Below is a small trained network, with its code and all its weights. Each question gives an input and a class and asks what happens when units are switched off, that is, made to give their printed mean instead of their output.

import numpy as np


def w(rows, s, z=0):
    codes = np.array(rows[::2]) - 128.0
    scale = np.full(codes.shape[1], s)
    scale[-1] = z or s
    return codes * scale


def f(y):
    return y / 2 * (1 + np.tanh(0.7978845608 * (y + 0.044715 * y**3)))


def log_softmax(a):
    a = a - a.max(-1, keepdims=True)
    return a - np.log(np.exp(a).sum(-1, keepdims=True))


def net(x, mask):
    res = np.array(x, float).reshape(1, 4) / 4 @ E
    y = f(res @ A[0][:, :-1].T + A[0][:, -1])
    res = res + np.where(mask, y, B[0][:, -1]) @ B[0][:, :-1]
    return log_softmax(res[-1] @ U[:, :-1].T + U[:, -1])


A, B = {}, {}
E = w([
[155,86,134,254,55,139,105,249,62,225,61,76],'x0',
[176,57,212,173,95,135,49,86,216,153,149,174],'x1',
[161,67,48,46,126,69,189,148,220,205,152,85],'x2',
[169,187,119,43,52,197,98,188,73,177,200,191],'x3',
],0.0088)
A[0] = w([
[106,83,125,189,61,156,113,187,128,168,105,74,103],'neuron 0',
[138,114,108,106,135,65,149,143,185,191,171,125,106],'neuron 1',
[180,67,219,110,121,145,73,82,211,139,164,190,116],'neuron 2',
[10,43,110,143,206,166,112,120,147,115,100,82,108],'neuron 3',
[176,88,111,202,86,112,120,174,86,161,66,96,119],'neuron 4',
[185,194,153,73,75,199,114,154,126,128,194,156,110],'neuron 5',
[197,129,143,206,103,169,177,180,126,169,105,73,109],'neuron 6',
[194,103,89,192,112,140,136,173,128,127,113,114,128],'neuron 7',
[115,192,94,127,174,106,147,172,67,118,96,82,126],'neuron 8',
[141,107,134,200,89,198,71,87,191,192,147,151,134],'neuron 9',
[169,41,172,141,103,146,77,90,174,149,133,179,105],'neuron 10',
[113,126,160,121,70,152,117,151,108,189,47,86,119],'neuron 11',
[80,200,35,75,121,150,163,154,83,98,88,69,125],'neuron 12',
[119,131,91,44,104,220,98,186,120,168,198,168,110],'neuron 13',
[153,140,111,73,116,202,86,192,120,166,220,188,119],'neuron 14',
[58,115,233,173,129,178,59,155,11,103,96,133,115],'neuron 15',
[183,42,144,157,49,154,103,86,182,128,90,212,125],'neuron 16',
[76,202,73,131,141,119,205,137,98,146,100,127,93],'neuron 17',
[99,114,124,163,211,84,135,124,184,67,109,113,124],'neuron 18',
[168,151,143,65,87,234,137,143,119,173,211,145,113],'neuron 19',
[149,161,141,111,137,112,131,96,124,139,115,131,127],'neuron 20',
[117,127,67,102,144,148,134,76,196,65,197,136,105],'neuron 21',
[26,188,224,157,196,209,81,56,62,47,132,195,100],'neuron 22',
[84,89,143,88,139,125,113,169,141,130,105,140,249],'neuron 23',
[161,77,41,74,90,111,131,138,156,169,150,88,117],'neuron 24',
[118,73,93,177,119,108,198,97,139,72,93,130,102],'neuron 25',
[139,73,36,98,141,106,152,102,175,203,139,76,103],'neuron 26',
[123,173,162,78,179,187,151,86,197,54,154,204,108],'neuron 27',
[140,74,129,165,156,65,144,74,184,100,74,69,132],'neuron 28',
[66,95,164,159,196,82,136,113,153,92,77,100,120],'neuron 29',
[161,22,41,38,95,68,189,178,241,202,157,87,122],'neuron 30',
[111,192,102,98,141,134,130,2,190,111,193,161,111],'neuron 31',
[132,85,156,164,171,97,164,64,149,127,97,62,113],'neuron 32',
[77,47,152,156,207,66,97,154,100,105,114,80,113],'neuron 33',
[66,142,99,80,178,111,75,142,59,177,96,94,97],'neuron 34',
[126,150,163,56,150,95,149,153,197,55,181,109,107],'neuron 35',
[123,50,146,113,93,145,123,203,124,185,82,74,109],'neuron 36',
],0.0081,0.015)
B[0] = w([
[108,156,82,60,174,68,84,151,156,185,194,167,190],'neuron 0',
[68,191,158,167,60,180,76,161,160,104,63,113,159],'neuron 1',
[53,142,143,124,179,82,215,77,67,173,98,109,204],'neuron 2',
[122,84,174,158,118,135,75,135,94,161,155,99,170],'neuron 3',
[164,155,65,84,167,114,136,154,135,149,178,150,205],'neuron 4',
[169,72,158,182,129,131,89,155,80,124,127,96,192],'neuron 5',
[139,166,89,92,181,81,88,137,159,172,208,154,186],'neuron 6',
[146,134,85,74,149,104,123,133,148,120,165,167,171],'neuron 7',
[105,121,148,101,136,78,203,82,107,168,74,144,188],'neuron 8',
[120,150,147,87,153,102,167,63,96,146,95,152,188],'neuron 9',
[43,147,145,93,96,48,205,71,36,211,84,94,180],'neuron 10',
[152,138,104,97,159,84,122,142,166,151,178,155,174],'neuron 11',
[47,87,139,98,137,82,213,24,58,204,86,118,212],'neuron 12',
[142,51,180,173,146,151,97,170,82,145,155,75,197],'neuron 13',
[167,28,133,197,91,160,102,153,88,119,154,52,200],'neuron 14',
[81,188,140,152,101,199,119,196,217,64,74,147,221],'neuron 15',
[73,126,122,134,164,92,185,73,70,177,25,122,189],'neuron 16',
[56,141,155,132,138,72,156,93,55,194,80,108,169],'neuron 17',
[175,85,126,155,130,140,105,153,81,143,149,81,188],'neuron 18',
[171,49,166,163,140,143,78,148,94,141,143,48,193],'neuron 19',
[147,128,138,134,135,121,165,142,143,151,151,148,135],'neuron 20',
[127,155,70,85,181,104,112,202,123,165,151,171,182],'neuron 21',
[112,203,144,192,74,196,144,204,196,112,73,118,244],'neuron 22',
[254,72,59,127,147,179,181,15,208,15,132,164,250],'neuron 23',
[109,178,188,141,111,163,97,154,156,71,66,151,176],'neuron 24',
[97,81,151,184,84,117,107,164,90,164,163,88,157],'neuron 25',
[102,195,161,113,71,172,99,153,140,101,54,102,176],'neuron 26',
[115,179,79,71,175,90,93,146,179,168,221,190,211],'neuron 27',
[166,80,138,149,139,180,94,143,86,117,128,98,203],'neuron 28',
[169,79,181,168,121,132,93,140,114,136,177,72,192],'neuron 29',
[94,179,184,165,68,171,144,176,193,102,80,155,229],'neuron 30',
[145,165,65,67,172,79,102,162,140,185,201,180,209],'neuron 31',
[145,80,177,127,65,150,91,172,75,154,192,83,180],'neuron 32',
[141,91,128,160,126,157,105,181,72,158,165,110,173],'neuron 33',
[79,163,155,145,131,97,119,85,80,191,120,151,147],'neuron 34',
[158,183,75,92,146,108,115,157,132,207,152,152,175],'neuron 35',
[125,179,67,112,169,114,121,145,151,174,180,147,181],'neuron 36',
],0.0078,0.014)
U = w([
[150,178,52,99,160,104,104,163,157,149,175,170,125],'0',
[170,32,161,171,125,160,81,164,85,137,130,90,118],'1',
[100,224,163,160,95,192,123,181,198,116,26,146,99],'2',
[71,135,135,120,144,75,213,60,58,160,47,131,115],'3',
[255,66,62,131,143,178,201,24,209,32,97,178,254],'4',
[42,108,141,116,33,19,17,74,118,22,137,179,56],'5',
[74,136,140,109,27,28,26,72,94,23,135,172,41],'6',
[79,137,134,99,52,28,23,78,94,18,116,152,40],'7',
],0.013)

Each question gives the input, the list of numbers given to net, and the class t.
The units are the neurons (one row each of A and B). Each row of codes is followed by its name. A weight is (code - 128) times the scale printed after its matrix; where a second scale follows, it is the last column's (A, B and U).
mask holds one flag per neuron, in row order. A switched-off neuron (its flag False) gives its mean, the last column of its row in B, instead of its output. The means were averaged over made-up inputs and are rounded, as every weight is.
A unit's drop is (log p(t) with every unit on - log p(t) with that unit switched off) / (log p(t) with every unit on - log p(t) with every unit switched off).
The circuit of an input: a set's keep is (log p(t) with only the set's units on - log p(t) with every unit switched off) / (log p(t) with every unit on - log p(t) with every unit switched off). Starting from the 12 units with the biggest drops (on a tie, the unit counted first), units are removed one at a time, each time the one whose removal leaves the highest keep (on an exact tie, the one counted first), for as long as the keep stays at least 0.8.
units of the circuit, in order: the units of the circuit, biggest drop first
top k neurons: the k neurons with the biggest drops, biggest first
drop of u: that unit's drop, to one decimal
input [5,6,8,-1], class 2: units of the circuit, in order => (neuron 30)
input [-4,2,-8,8], class 1: top 3 neurons => (neuron 14; neuron 19; neuron 5)
input [4,-2,-4,-3], class 0: units of the circuit, in order => (neuron 4; neuron 6)
input [-7,-8,6,3], class 3: top 3 neurons => (neuron 12; neuron 17; neuron 8)
input [4,0,-4,-3], class 0: units of the circuit, in order => (neuron 4; neuron 0)
input [-3,-7,7,8], class 1: top 3 neurons => (neuron 13; neuron 14; neuron 19)
input [-1,-8,5,7], class 3: top 2 neurons => (neuron 12; neuron 17)
input [6,-8,8,-6], class 2: top 3 neurons => (neuron 30; neuron 26; neuron 24)
input [-2,-7,-8,7], class 2: top 2 neurons => (neuron 22; neuron 15)
input [5,-7,8,6], class 2: top 2 neurons => (neuron 30; neuron 24)
input [-5,2,7,-6], class 2: top 3 neurons => (neuron 30; neuron 26; neuron 1)
input [-2,-2,8,-6], class 2: top 2 neurons => (neuron 30; neuron 26)
input [-1,6,2,7], class 1: top 2 neurons => (neuron 14; neuron 19)
input [-6,0,-7,-2], class 2: units of the circuit, in order => (neuron 22)
input [5,6,0,1], class 3: top 3 neurons => (neuron 16; neuron 10; neuron 9)
input [-3,5,3,6], class 1: drop of neuron 14 => 0.1
input [6,5,-5,6], class 0: drop of neuron 35 => 0.0
input [8,8,-8,4], class 0: drop of neuron 30 => 0.2
input [8,-1,-8,-2], class 0: drop of neuron 0 => 0.4
input [6,-8,5,5], class 3: units of the circuit, in order => (neuron 12)
